Below is a small trained network, with its code and all its weights. Each question gives an input and a target symbol and asks what happens when units are switched off, that is, made to give their printed mean instead of their output.

import numpy as np


def w(rows, s, z=0):
    codes = np.array(rows[::2]) - 128.0
    scale = np.full(codes.shape[1], s)
    scale[-1] = z or s
    return codes * scale


def norm(h):
    return h / np.sqrt((h * h).mean(-1, keepdims=True) + 1e-5)


def f(y):
    return np.maximum(y, 0)


def softmax(a):
    e = np.exp(a - a.max(-1, keepdims=True))
    return e / e.sum(-1, keepdims=True)


def log_softmax(a):
    a = a - a.max(-1, keepdims=True)
    return a - np.log(np.exp(a).sum(-1, keepdims=True))


def net(x, mask):
    ids = ['βγδζηλξστψ'.index(c) for c in x.split()]
    T = len(ids)
    res = E[ids] + P[:T]
    u = 0
    for l in range(2):
        r = norm(res)
        for j in range(3):
            rows = slice(2 * j, 2 * j + 2)
            q, k, v = (r @ M[l][rows].T for M in (Q, K, V))
            z = softmax(np.where(np.tri(T) > 0, q @ k.T / 2**0.5, -1e9)) @ v
            o = O[l][rows]
            res = res + np.where(mask[u + j], z, o[:, -1]) @ o[:, :-1]
        u += 3
        y = f(norm(res) @ A[l][:, :-1].T + A[l][:, -1])
        res = res + np.where(mask[u : u + 16], y, B[l][:, -1]) @ B[l][:, :-1]
        u += 16
    return log_softmax(norm(res)[-1] @ U[:, :-1].T + U[:, -1])


Q, K, V, O, A, B = {}, {}, {}, {}, {}, {}
E = w([
[76,97,130,69,141],'β',
[24,171,180,162,98],'γ',
[121,28,248,136,195],'δ',
[169,192,153,131,196],'ζ',
[147,75,111,132,219],'η',
[114,129,68,167,121],'λ',
[130,197,197,223,110],'ξ',
[180,51,141,188,149],'σ',
[192,97,88,70,67],'τ',
[111,28,147,159,143],'ψ',
],0.014)
P = w([
[71,166,253,194,152],'0',
[73,139,216,177,140],'1',
[82,116,179,173,133],'2',
[99,103,161,163,127],'3',
[109,92,133,150,127],'4',
[114,95,123,139,119],'5',
[111,98,104,127,112],'6',
[123,84,96,105,120],'7',
[120,87,99,105,112],'8',
],0.0053)
Q[0] = w([
[105,157,102,183,153],'0.h0',
[99,117,69,93,59],'0.h0',
[126,87,121,180,111],'0.h1',
[145,124,110,129,246],'0.h1',
[137,255,169,109,127],'0.h2',
[89,88,160,109,131],'0.h2',
],0.015)
K[0] = w([
[117,114,164,196,175],'0.h0',
[21,155,69,227,163],'0.h0',
[156,89,143,30,120],'0.h1',
[78,121,124,154,244],'0.h1',
[56,178,201,199,195],'0.h2',
[126,187,122,138,50],'0.h2',
],0.011)
V[0] = w([
[152,101,187,116,46],'0.h0',
[93,159,32,134,28],'0.h0',
[87,179,101,76,141],'0.h1',
[201,73,62,34,100],'0.h1',
[97,212,16,176,144],'0.h2',
[2,139,190,146,185],'0.h2',
],0.005)
O[0] = w([
[89,148,82,35,130,88],'0.h0',
[116,181,63,222,219,88],'0.h0',
[86,138,50,145,138,74],'0.h1',
[15,140,178,108,242,4],'0.h1',
[19,214,144,60,82,133],'0.h2',
[23,52,86,4,124,206],'0.h2',
],0.0046,0.0025)
A[0] = w([
[120,188,148,168,200,36],'0.n0',
[81,134,140,148,7,88],'0.n1',
[154,77,86,108,84,99],'0.n2',
[216,186,215,2,126,1],'0.n3',
[179,161,77,143,160,125],'0.n4',
[121,234,157,175,131,113],'0.n5',
[157,187,95,154,214,53],'0.n6',
[177,137,141,175,135,75],'0.n7',
[89,233,159,120,198,35],'0.n8',
[166,209,172,31,137,57],'0.n9',
[112,127,88,68,99,76],'0.n10',
[91,127,92,70,171,166],'0.n11',
[121,133,130,113,144,127],'0.n12',
[89,146,151,127,181,157],'0.n13',
[141,124,123,135,148,85],'0.n14',
[223,182,136,95,145,149],'0.n15',
],0.0099,0.0054)
B[0] = w([
[126,106,135,117,50,148],'0.n0',
[151,215,100,104,167,255],'0.n1',
[99,173,119,173,131,191],'0.n2',
[71,221,222,163,254,175],'0.n3',
[138,61,180,171,109,192],'0.n4',
[194,170,145,74,121,196],'0.n5',
[173,33,146,123,107,168],'0.n6',
[140,158,98,162,171,183],'0.n7',
[97,48,115,175,61,138],'0.n8',
[184,161,178,185,236,155],'0.n9',
[139,106,81,110,55,162],'0.n10',
[168,97,85,116,110,219],'0.n11',
[136,123,124,126,126,142],'0.n12',
[144,125,128,102,96,184],'0.n13',
[134,132,131,134,127,136],'0.n14',
[40,173,137,167,172,190],'0.n15',
],0.0092,0.0039)
Q[1] = w([
[162,91,84,145,102],'1.h0',
[94,194,82,134,123],'1.h0',
[86,125,80,160,186],'1.h1',
[119,172,172,163,254],'1.h1',
[73,78,80,157,92],'1.h2',
[190,124,116,101,51],'1.h2',
],0.014)
K[1] = w([
[149,105,20,155,114],'1.h0',
[117,196,56,138,99],'1.h0',
[157,117,145,72,72],'1.h1',
[140,173,248,148,70],'1.h1',
[20,62,115,155,98],'1.h2',
[161,90,144,137,211],'1.h2',
],0.012)
V[1] = w([
[138,222,133,82,142],'1.h0',
[199,158,154,143,110],'1.h0',
[87,142,117,210,75],'1.h1',
[187,156,167,84,2],'1.h1',
[18,135,165,126,160],'1.h2',
[151,119,108,132,212],'1.h2',
],0.008)
O[1] = w([
[154,11,165,133,111,4],'1.h0',
[99,89,94,81,124,119],'1.h0',
[90,208,128,233,106,118],'1.h1',
[138,79,146,151,2,194],'1.h1',
[8,96,111,123,172,120],'1.h2',
[123,161,114,78,98,86],'1.h2',
],0.0067,0.0017)
A[1] = w([
[90,144,95,64,98,153],'1.n0',
[63,207,183,73,70,2],'1.n1',
[128,201,224,103,155,108],'1.n2',
[112,246,77,119,88,91],'1.n3',
[99,195,146,129,170,93],'1.n4',
[85,102,74,141,154,164],'1.n5',
[189,135,98,105,86,156],'1.n6',
[173,80,159,126,138,140],'1.n7',
[170,155,133,157,119,107],'1.n8',
[82,123,120,75,64,86],'1.n9',
[169,121,142,142,195,94],'1.n10',
[146,215,154,165,152,128],'1.n11',
[121,220,158,95,165,56],'1.n12',
[131,161,83,102,135,95],'1.n13',
[24,71,127,171,157,7],'1.n14',
[85,174,120,112,187,30],'1.n15',
],0.011,0.0099)
B[1] = w([
[147,133,101,172,143,219],'1.n0',
[139,111,170,252,115,147],'1.n1',
[119,101,162,89,74,195],'1.n2',
[79,174,104,128,97,207],'1.n3',
[152,126,111,118,97,159],'1.n4',
[142,128,142,82,131,249],'1.n5',
[122,123,112,94,136,253],'1.n6',
[110,168,121,132,143,198],'1.n7',
[143,134,115,126,152,184],'1.n8',
[140,90,109,174,113,178],'1.n9',
[137,112,83,144,102,185],'1.n10',
[152,105,82,132,142,229],'1.n11',
[158,127,201,151,115,148],'1.n12',
[89,161,98,152,130,147],'1.n13',
[100,101,51,185,169,162],'1.n14',
[172,162,145,102,89,137],'1.n15',
],0.015,0.0051)
U = w([
[130,134,127,137,139,3],'β',
[77,254,76,123,126,176],'γ',
[121,192,175,129,188,225],'δ',
[146,5,83,100,58,68],'ζ',
[111,119,152,206,57,196],'η',
[190,162,146,92,64,182],'λ',
[247,138,87,197,162,26],'ξ',
[82,76,178,86,117,252],'σ',
[158,122,101,32,210,69],'τ',
[32,68,102,163,192,101],'ψ',
],0.0089,0.0029)

Each question gives the input, a string of symbols that net reads in full, and the target symbol t.
The units are the heads (2 rows each of Q, K, V and O) and the neurons (one row each of A and B). Each row of codes is followed by its name. A weight is (code - 128) times the scale printed after its matrix; where a second scale follows, it is the last column's (O, A, B and U).
mask holds one flag per unit, layer by layer, with each layer's heads first. A switched-off unit (its flag False) gives its mean, the last column of its rows in O or B, instead of its output. The means were averaged over made-up inputs and are rounded, as every weight is.
A unit's drop is (log p(t) with every unit on - log p(t) with that unit switched off) / (log p(t) with every unit on - log p(t) with every unit switched off).
The circuit of an input: a set's keep is (log p(t) with only the set's units on - log p(t) with every unit switched off) / (log p(t) with every unit on - log p(t) with every unit switched off). Starting from the 12 units with the biggest drops (on a tie, the unit counted first), units are removed one at a time, each time the one whose removal leaves the highest keep (on an exact tie, the one counted first), for as long as the keep stays at least 0.8.
units of the circuit, in order: the units of the circuit, biggest drop first
unit that matters most: the unit with the biggest drop
top k neurons: the k neurons with the biggest drops, biggest first
top k neurons in layer l: the k neurons of layer l with the biggest drops, biggest first
which heads matter: for each layer, one digit per head in row order, 1 if its drop is at least 0.15 and else 0, layers parted by /
input η δ ξ σ β ξ σ τ λ, target ξ: which heads matter : 001 / 000
input σ λ λ λ β τ λ β, target ξ: which heads matter : 101 / 000
input σ λ β λ β λ, target ζ: which heads matter : 101 / 010
input τ β λ β λ λ ξ δ, target η: unit that matters most : 0.h2
input γ β ξ, target λ: units of the circuit, in order : [0.n5 1.n2]
input η η ψ β, target ζ: units of the circuit, in order : [0.h0 1.n9]
input η ψ δ ξ δ τ, target η: which heads matter : 011 / 010
input λ γ β λ λ λ λ ψ, target ψ: which heads matter : 001 / 000
input ψ η ζ ζ λ ψ λ, target ψ: top 2 neurons : [0.n5 0.n11]
input ξ η γ η ζ τ, target ψ: top 2 neurons : [0.n15 0.n1]
input λ ψ τ λ λ δ, target ξ: which heads matter : 001 / 000
input ψ λ λ τ, target ξ: which heads matter : 101 / 000
input β λ λ σ β, target γ: which heads matter : 101 / 110
input ψ λ η λ λ η λ, target τ: which heads matter : 101 / 010
input β ψ τ σ β β, target λ: which heads matter : 011 / 000
input β τ η γ β ψ λ λ γ, target ψ: which heads matter : 011 / 001
input η δ ζ ξ δ ψ, target ψ: which heads matter : 100 / 100
input η ζ λ ξ λ ψ λ, target ψ: unit that matters most : 1.h2
input λ λ β, target ζ: which heads matter : 001 / 100
input η β η σ σ β τ, target δ: top 2 neurons in layer 0 : [0.n3 0.n15]
input λ λ τ ψ, target ξ: top neuron in layer 0 : [0.n15]
input λ β λ, target ζ: which heads matter : 101 / 110
input τ β η γ ξ λ λ λ β, target ξ: top 2 neurons : [0.n6 0.n3]
input β ξ ψ γ λ ζ, target δ: top 2 neurons : [0.n3 0.n9]
input ζ β λ β, target γ: top 2 neurons : [1.n3 0.n10]
input β β η λ λ β ξ, target λ: top 2 neurons in layer 1 : [1.n2 1.n12]
input λ λ ψ λ σ γ, target η: top neuron in layer 0 : [0.n1]
